In the rows, zero is written as 128.
Here are made-up elements, facts about them, and rows of numbers that follow some of those facts. Name the element behind each unnamed row.

Known rows:
[122 136 131 105 128 132 122 110 140 130 120 120 136 110 142 143 121 114
 131 102 118 126 105 108 150 131 123 140 121 121 118 104  92] : griva
[103 142 143 107 119 160 126 135 142 133 117  84 108 114 120  98 135 126
 131 111 118 132 120 143 140 124 140 133 137 125 117 104  96] : pluzedrum
[ 98 170 135 107 109 176 136 168 131 189 121  80  97 137 110  94 150 134
 131  95 119 145 150 180 125 114 125 131 180 147 141 119 112] : luran
[143 141 141 113 151 128 135 140 127 132 127 107 124 135 119 104 130 123
 165  98 149 129  91 129 130 116 116 132 124 121 115 147 101] : trestabrek
[123 140 134 133 134 129 141 133 126 132 119  90 107 145 104 104 141 154
 132 110 152 129  90 133 129 141 120 134 125 126 115 142 112] : vagruzil
[102 181 126 107 109 161 133 163 131 180 122  79  93 147 106  97 134 132
 128  99 118 140 152 164 129 113 125 132 186 139 131 120 111] : seklon
[142 137 131 121 158 123 113 104 128 126 134 101 137 137 111 140 136 126
 150 100 161 134  88 107 130 143 120 130 122 124 113 147  97] : rosus
[129 138 140 105 138 129 123 109 142 128 116 136 157 111 159 162 117 107
 131  99 123 131  98 110 146 124 122 147 116 122 120 109  89] : graklum
[109 141 143 104 117 155 131 138 136 129 118  85 112 116 121 102 139 124
 133 100 118 127 121 142 133 126 135 144 137 123 117 108  97] : tiplel
[102 157 129 105 113 155 149 135 135 159 117  82  99 117 112  96 120 139
 129 103 122 130 128 148 132 123 161 140 170 125 118 102  99] : stisak
[124 139 144 125 134 127 162 114 139 131 116 135 135 119 110 128 133 134
 137 106 149 132  89 132 133 140 120 138 126 127 115 133 100] : bruku
[113 149 132 102 112 125 127 124 135 152 115  80 121 121 112 107 157 116
 126 101 122 147 149 130 131 118 116 133 149 130 159 120  98] : dredris
[130 153 120 105 110 138 128 124 135 182 124  84  93 126 113 100 125 106
 131 101 118 156 122 171 132 128 126 131 177 127 134 115 122] : grabrin
[105 140 125 107 110 133 155 121 135 141 118  82 101 117 140 114 114 136
 127 104 122 129 128 120 128 123 148 133 148 141 116 104  89] : tranir
[104 139 138 108 114 144 124 134 141 132 119  98  95 116 119 101 116 109
 129 108 122 127 110 123 129 115 147 134 150 127 120 108  92] : gravi
[126 135 129 104 110 128 125 111 131 132 118  95 142 117 165 126 124 107
 131  96 122 146 110 119 135 118 115 133 119 125 129 143  89] : devol
[185 129 121 102 150 122 101 106 158 122 153 227 191 109 195 215 117  94
 140 110 121 124  91 112 168 139 111 139 109 125 119 103  88] : kemir
[ 95 153 127 119 111 165 159 157 128 167 119  81  98 116 114 103 121 170
 134 114 116 129 139 158 132 120 176 133 192 154 118 104 102] : ridru

Some facts about the elements:
bagre (δ pluklagrok) (ω toklos)
beku (δ bodor) (ω plipe)
binom (δ goketas) (Ψ kifon) (μ safeflan) (ω lotas)
binus (δ viflus) (ω vaklom)
bodor (δ notrek) (μ flavo) (ω plipe)
bofi (ω robem)
bogra (δ truflum) (ω bregrem)
bonek (δ graklum) (Ψ nubrudim) (μ klasas) (ω bravon)
bragro (δ trogro) (ω rosus)
braplubros (δ pulik) (ω trestabrek)
breplun (δ zife) (μ skunotin pluklagrok) (ω toklos)
brilam (δ fugam) (ω fadruk)
bromak (δ fozom) (ω goketas)
brudu (δ beku) (ω plipe)
buklon (δ vefil) (μ pumo) (ω bepul)
davek (δ griva) (ω lotas)
devol (δ ploluk) (Ψ stuplus kluple) (μ mozu) (ω flituzul)
dotevun (Ψ rali kemir) (μ matris) (ω rosus)
dredris (δ nuskim) (Ψ stuplus sama) (μ grabrin) (ω tusi)
drokul (δ grabrin) (μ nuskim) (ω tusi)
dusik (δ klofar) (μ beku) (ω plipe)
fesku (δ vaklom) (Ψ sama) (μ graklum bonek) (ω bravon)
fevim (δ goloflan) (μ grosen) (ω bregrem)
flatobras (δ rosus) (μ klestin) (ω trestabrek)
flavo (ω plipe)
flesam (ω goloflan)
flobon (δ binus) (μ truzi viflus) (ω vaklom)
flostok (ω suzodar)
fozom (δ gravi) (Ψ kifon) (μ bromak gravi) (ω goketas)
fugam (ω fadruk)
gelutral (δ bofi) (ω robem)
gemam (δ pagre) (μ vafe) (ω rosus)
goketas (δ pluzedrum) (Ψ pluklagrok) (ω lotas)
goloflan (δ grosen) (ω bregrem)
gopum (δ gelutral) (ω robem)
grabrin (δ dredris) (Ψ kluple) (μ dredris drokul) (ω tusi)
graklum (μ bonek) (ω bravon)
grapler (δ tranir) (μ kasten) (ω brilam)
gravi (δ tribrun) (μ bromak) (ω goketas)
gredril (μ seklon) (ω vagruzil)
griva (δ leke) (μ binom) (ω lotas)
grosen (δ truva) (ω bregrem)
guzuk (δ truzi) (μ treta) (ω vaklom)
kasten (δ kiplil) (Ψ trestabrek) (μ pobrum ridru) (ω brilam)
kemir (δ flavo) (μ notrek) (ω plipe)
kifon (Ψ kemir grabrin nuvus) (μ kiplil makli) (ω brilam)
kiplil (δ pobrum) (μ ruplopel ridru kifon) (ω brilam)
kistil (δ toklos) (ω dreskil)
klasas (δ fesku) (μ bonek) (ω bravon)
klefu (δ bragro) (μ matris pagre) (ω rosus)
klestin (δ vagruzil) (ω trestabrek)
klofar (δ kemir) (μ brudu) (ω plipe)
klude (δ flostok) (ω suzodar)
kluple (δ skoli) (μ nubrudim) (ω gopum)
kluse (δ sofli) (ω rali)
kodra (δ devol) (ω flituzul)
kugu (δ safeflan) (Ψ fozom) (μ lizi) (ω lotas)
labro (δ tiplel) (ω goloflan)
leke (δ kugu) (μ griva) (ω lotas)
letro (δ breplun) (ω toklos)
lineril (ω tusi)
lizi (Ψ sama) (μ leke) (ω lotas)
luran (δ labro) (Ψ stuplus) (μ flesam labro) (ω goloflan)
makli (δ kifon) (μ kiplil tranir) (ω brilam)
matris (δ dotevun) (Ψ stuplus kluple) (μ supur) (ω rosus)
medre (ω vaklom)
meni (μ kistil) (ω dreskil)
moni (μ sama) (ω pugos)
mosu (δ klestin) (μ flatobras) (ω trestabrek)
mozu (δ stegun) (ω flituzul)
muflin (δ letro) (μ zigir) (ω toklos)
nitrom (δ stisak) (ω suzodar)
notrek (δ setik) (Ψ stuplus mozu kasten) (μ vako) (ω plipe)
nubrudim (μ kluple) (ω gopum)
nuskim (δ lineril) (μ grabrin) (ω tusi)
nuvus (δ brilam) (ω fadruk)
pagre (δ regror) (Ψ fesku) (ω rosus)
pinur (δ vukis) (ω bruku)
plastumem (δ skunotin) (ω toklos)
plipe (δ buklon) (Ψ goketas) (ω bepul)
ploluk (δ zikun) (μ zikun) (ω flituzul)
pluklagrok (δ roskel) (ω toklos)
pluzedrum (δ davek) (μ griva) (ω lotas)
pobrum (δ makli) (μ grapler ruplopel) (ω brilam)
pugos (ω bruku)
pulik (ω trestabrek)
pumo (δ plipe) (ω bepul)
regror (δ supur) (ω rosus)
ridru (δ grapler) (μ makli) (ω brilam)
roskel (δ muflin) (ω toklos)
rosus (δ braplubros) (ω trestabrek)
ruplopel (δ kasten) (μ tranir) (ω brilam)
safeflan (δ lizi) (ω lotas)
sama (δ moni) (ω pugos)
seklon (δ gredril) (Ψ stuplus) (μ gredril) (ω vagruzil)
setik (δ vako) (μ klofar kemir flavo) (ω plipe)
skagrok (δ pinur) (Ψ lineril) (μ vukis) (ω bruku)
skegis (δ meni) (ω dreskil)
skoli (δ nubrudim) (ω gopum)
skunotin (μ letro) (ω toklos)
sofli (Ψ stuplus rali braplubros) (μ kluse) (ω rali)
stegun (δ kodra) (μ devol) (ω flituzul)
stisak (δ klude) (ω suzodar)
stuplus (ω flodrak)
supur (δ matris) (ω rosus)
suzodar (δ bonek) (ω bravon)
tiplel (δ flesam) (μ flesam) (ω goloflan)
todosus (δ mozu) (ω flituzul)
toklos (δ skegis) (ω dreskil)
tranir (δ ruplopel) (ω brilam)
treta (δ medre) (ω vaklom)
tribrun (ω goketas)
trogro (δ gemam) (μ regror vafe pagre) (ω rosus)
truflum (μ bogra fevim) (ω bregrem)
truva (δ bogra) (ω bregrem)
truzi (δ flobon) (μ binus viflus guzuk) (ω vaklom)
vafe (δ klefu) (μ regror) (ω rosus)
vagruzil (δ flatobras) (ω trestabrek)
vaklom (δ suzodar) (ω bravon)
vako (δ dusik) (Ψ pobrum kifon) (μ bodor flavo) (ω plipe)
vefil (Ψ stuplus kluple) (ω bepul)
viflus (δ treta) (μ truzi) (ω vaklom)
vukis (δ pugos) (ω bruku)
zife (δ zigir) (ω toklos)
zigir (δ plastumem) (μ muflin letro) (ω toklos)
zikun (μ todosus) (ω flituzul)

Name these rows:
No name comes twice in this set of rows, the named rows included.
[117 162 124 113 112 157 170 126 132 194 135  80  94 116 103  99 136 173
 133 110 118 129 182 162 135 143 138 140 214 130 119 103 116] : todosus
[113 154 127 106 109 168 136 135 132 166 119  80 100 125 118  96 147 118
 128  96 122 174 150 171 133 116 122 129 143 135 133 128 104] : sofli
[132 136 136 107 143 128 101 107 175 124 118 194 153 111 150 173 137 103
 135 123 153 133  95 112 183 118 115 145 114 123 117 105  88] : dusik
[147 139 126 108 158 126 118 113 128 126 134 164 164 121 140 157 133 104
 146  99 149 125  88 113 128 126 115 125 117 123 118 148  94] : braplubros
[130 132 134  98 149 124 103 105 131 119 121 190 217 111 180 248 143 106
 132  96 144 127  95 105 173 118 110 137 110 124 159 113  86] : lizi
[139 133 122 103 131 124 105 103 150 125 119 176 168 109 166 163 120 104
 130  97 122 171  91 114 171 161 116 135 112 122 124 124  88] : kugu
[151 133 123 106 111 126 103 105 164 129 136 158 134 114 156 148 120 102
 130 103 119 162 114 126 153 154 118 139 119 126 122 123  90] : vako

Now the same elements, written a new way:
Named rows:
[121 110 150 105 118 146 113 110 170 117 114 111 169 128  97 109 130 120
 115 121 160 119 119 142 122 130] : notrek
[122 121 121 133 119 124 110 135 125 120 161 178 107 153 130 114 136 137
 135 116 126 145 118 113 123 125] : letro
[116 116 125 143 135 121 139 154 127 121 129 132 149 160 124 117 141 122
 139 131 157 118 114 125 122 128] : leke
[123 115 123 128 123 124 123 137 116 121 117 135 108 109 141 116 123 126
 124 121 121 118 143 117 129 124] : lotas
[118 129 125 110 128 159 127 107 144 125 127 116 113 107 151 162 104 155
 111 117 154 119 114 123 124 139] : binom
[122 120 124 147 115 148 151 124 121 114 118 115 131 116 157 110 104 144
 121 120 117 153 114 110 151 152] : rali
[137 174 121 108 167 120 144 140 131 121 118 116 171 109 164 114 161 125
 136 115 141 144 115 148 121 115] : nuskim
[121 144 129 112 117 124 114 108 120 127 121 118 108 104 128 144 132 123
 121 114 119 131 146 132 127 125] : todosus
[119 109 127 126 181 119 169 209 157 115 168 138 147 185 147 138 105 126
 148 207 116 118 115 148 114 123] : makli
[123 128 144 123 115 120 154 127 118 122 134 124 106 108 161 144 132 125
 115 120 120 116 147 166 123 133] : brilam
[124 115 154 149 153 155 149 110 116 158 161 138 171 156  88 138 157 169
 119 173 117 119 132 200 154 118] : bonek
[121 159 134 112 119 124 121 113 117 144 128 115 105 107 116 142 136 125
 118 116 120 123 133 132 122 122] : fevim
[116 147 133 112 116 125 113 108 117 128 121 117 107 105 126 141 132 127
 120 118 117 132 147 133 123 128] : gopum
[123 115 122 139 136 124 130 145 124 122 124 135 144 156 125 119 126 121
 144 138 135 119 116 129 125 125] : ploluk
[128 118 118 142 119 124 108 151 129 119 160 193 135 192 129 112 131 134
 161 122 132 147 116 117 124 125] : zife
[117 133 125 129 135 152 135 108 133 121 129 111 120 108 153 156  98 157
 117 114 147 132 114 128 125 143] : fozom
[121 133 122 117 118 123 114 113 116 122 122 116 105 109 131 134 131 125
 122 118 117 131 145 133 127 125] : labro
[136 112 132 108 116 158 112 109 159 117 121 117 153 111 119 110 108 123
 118 117 123 120 116 137 124 129] : vefil

Name these rows:
No name comes twice in this set of rows, the named rows included.
[119 115 119 158 158 128 140 130 145 115 116 114 249 220 158 110 100 123
 148 150 195 147 115 141 155 161] : kemir
[116 117 122 133 116 124 111 157 133 122 167 174 133 176 121 111 141 140
 149 122 140 143 116 113 118 124] : breplun
[119 154 131 111 120 121 109 110 118 122 115 115 112 107 125 128 121 125
 117 117 123 128 167 147 131 124] : pumo
[121 117 140 117 145 121 169 170 131 116 158 117 109 118 151 148 108 128
 119 155 115 118 119 159 117 126] : ruplopel
[122 117 122 130 118 123 110 136 118 121 138 152 106 114 136 114 124 134
 127 116 120 127 135 113 123 122] : dreskil
[124 133 124 119 116 123 111 120 120 121 142 143 107 111 125 123 132 130
 122 123 120 139 132 129 123 127] : skegis
[121 114 137 160 148 141 162 113 117 147 160 138 183 178  92 124 155 159
 128 174 117 124 122 189 160 121] : graklum
[129 135 129 149 119 144 167 135 116 114 117 114 136 125 136 107 111 127
 121 116 111 172 112 105 152 174] : stuplus
[123 111 118 157 131 124 113 181 144 119 168 208 188 248 126 111 135 126
 202 144 169 135 112 111 119 123] : skunotin
[121 115 169 114 116 175 159 108 118 137 135 113 137 109  89 116 173 145
 121 120 113 129 116 166 126 125] : fesku
[122 164 121 110 113 118 107 111 167 157 160 177 104 122 166 111 150 157
 120 117 118 177 114 124 172 126] : pluklagrok
[122 181 135 125 112 144 161 111 133 123 120 109 123 108 129 110 111 138
 111 115 115 165 114 117 131 173] : kluple

Now the same elements, written a new way:
Known rows:
[135 226 140 190 145 137 137  74 164  70 144 130 116  96 174 105 124  95
 156 107 105  90 121 160 107 128 197] : pumo
[134 202 124 198 149 129 146  79 175  61 153 125 121 114 179 107 149  96
 168  93 113 103 121 136 121 128 201] : brudu
[115  98 118 103 101 120 101 132 151 177 129 137 114 107  94 141  98 128
 118 147 132 155 141 117 111 116 125] : zife
[105  85 120 107 116 126  98 145 138 183 127 131 126 123  70 139 117 149
  96 143 140 161 156 117 125 119 106] : zigir
[ 97 146 142 182 119 143 105 137 156 115 109 124 130 117 124  80 144 151
 126 108 140 158 138 114 117 127 148] : muflin
[163 184 151 169 152 149 170 134 132 107  89 152 137 104 174 127 104 104
 152 105 116 143 100  79 131 101 145] : grabrin
[152 117 127  89  96 109 120 153  73 114 122  88 136 121 122 110 124 131
 178 133 140  79 118 121  93 170 122] : trestabrek
[ 94  59 133  75 124 136 129 140  83 176 114 119 109 145  95 162 164 155
  64 144 118 172 158 154 163 116  65] : lineril
[127 124 112 135 130 121 106 124 152 128 142 129 128 134 118 137 119 113
 133 123 128 118 140 127 120 133 122] : kodra
[120  51 114  73 120 123 121 144 104 186 141 116 117 165  79 171 139 154
  93 139 136 165 155 122 147 117  64] : bofi
[151 114 125  92 118 131 123 111  90  99 151  99 139 122 105  97 117 147
 158 130 149  94 129 105 110 133 130] : robem
[131  65  99  82 124 112 107 127 126 175 152 136 128 137  78 190 115 131
 109 147 130 135 139 114 135 123  91] : ploluk
[125 104 118 124 125 129 127 132 127 142 146 117 115 154 112 138 129 139
 128 125 131 147 152 134 130 125 107] : vukis
[123 100 144  85 128 138 149 174  96 169 104 161 124 133 136 172 129 134
  78 131 111 141 127 103 163  85 121] : kugu
[114  37 110  72 122 121 112 142  96 183 142 122 132 165  69 179 143 150
  81 148 140 158 149 119 159 123  58] : moni
[112 102 140  75 114 137 125 134 125 149 132 119 130 157 115 115 147 127
  72 156  89 171 120 177 118 120  84] : pobrum
[126 119 134 120 143 135 135 128 122 120 153 117 131 141 105 102 119 146
 135 141 164 106 109 139 130 108 123] : brilam
[144 108 126  85 122 143 124 116  92 108 154  92 142 126 102  88 117 146
 147 136 149 102 124 105 105 130 129] : bravon

Name these rows:
No name comes twice in this set of rows, the named rows included.
[183  63 117 121 122 126 219 177  76 210  40 127 116 138 142 144 171 150
 148 111 137 201 104  59 159 164  30] : matris
[156 203 130 210 171 143 177 104 158  89  87 162 183  73 202  98 103  97
 178 109 131 129  63  79 128 145 164] : luran
[154  68 149  11 117 157 137 213 109 154 131 195 139 224 132 197 110  90
  51 128  94 150 128 108 151  53  70] : kifon
[134  52 102  79 140 140 176 156  82 198  99 153 145 148 106 176 130 149
 104 157 135 181 120  86 161 115  46] : sofli
[132 210 150 184 151 136 138 132 159  85 102 167 146 100 186 103 113 100
 149 106 122  89  95 108 125 127 203] : skagrok
[109 131 113 149 161 141 187 131  85 140  69 161 148 109 184 112 123 165
 120 137 121 177 115 120 169 142 137] : dredris
[156 207 121 203 152 131 190 111 144  96  71 151 161  72 211 106 103  99
 195 104 121 127  67  96 118 155 164] : seklon
[120 148 119 106 102  98 109 141  88 141 126 134 113 112 114 210  97 114
 144 147 110 129 165 179 122 139 103] : regror
[132 192 155 149 164 151 153 164 126  81 114 168 149 124 191  85  99 133
 158 124 157  75  84 124 134 113 194] : goketas
[137 160 146 129 134 108 129 156 113 105 123 108 124 119 136 104 125 127
 174 140 157  86  92 161 111 159 121] : vagruzil
[143 114 130  99 108  80 118 187  78 152 106 100 112 142 124 149 133 127
 167 155 158  93 103 159 120 166  79] : rosus

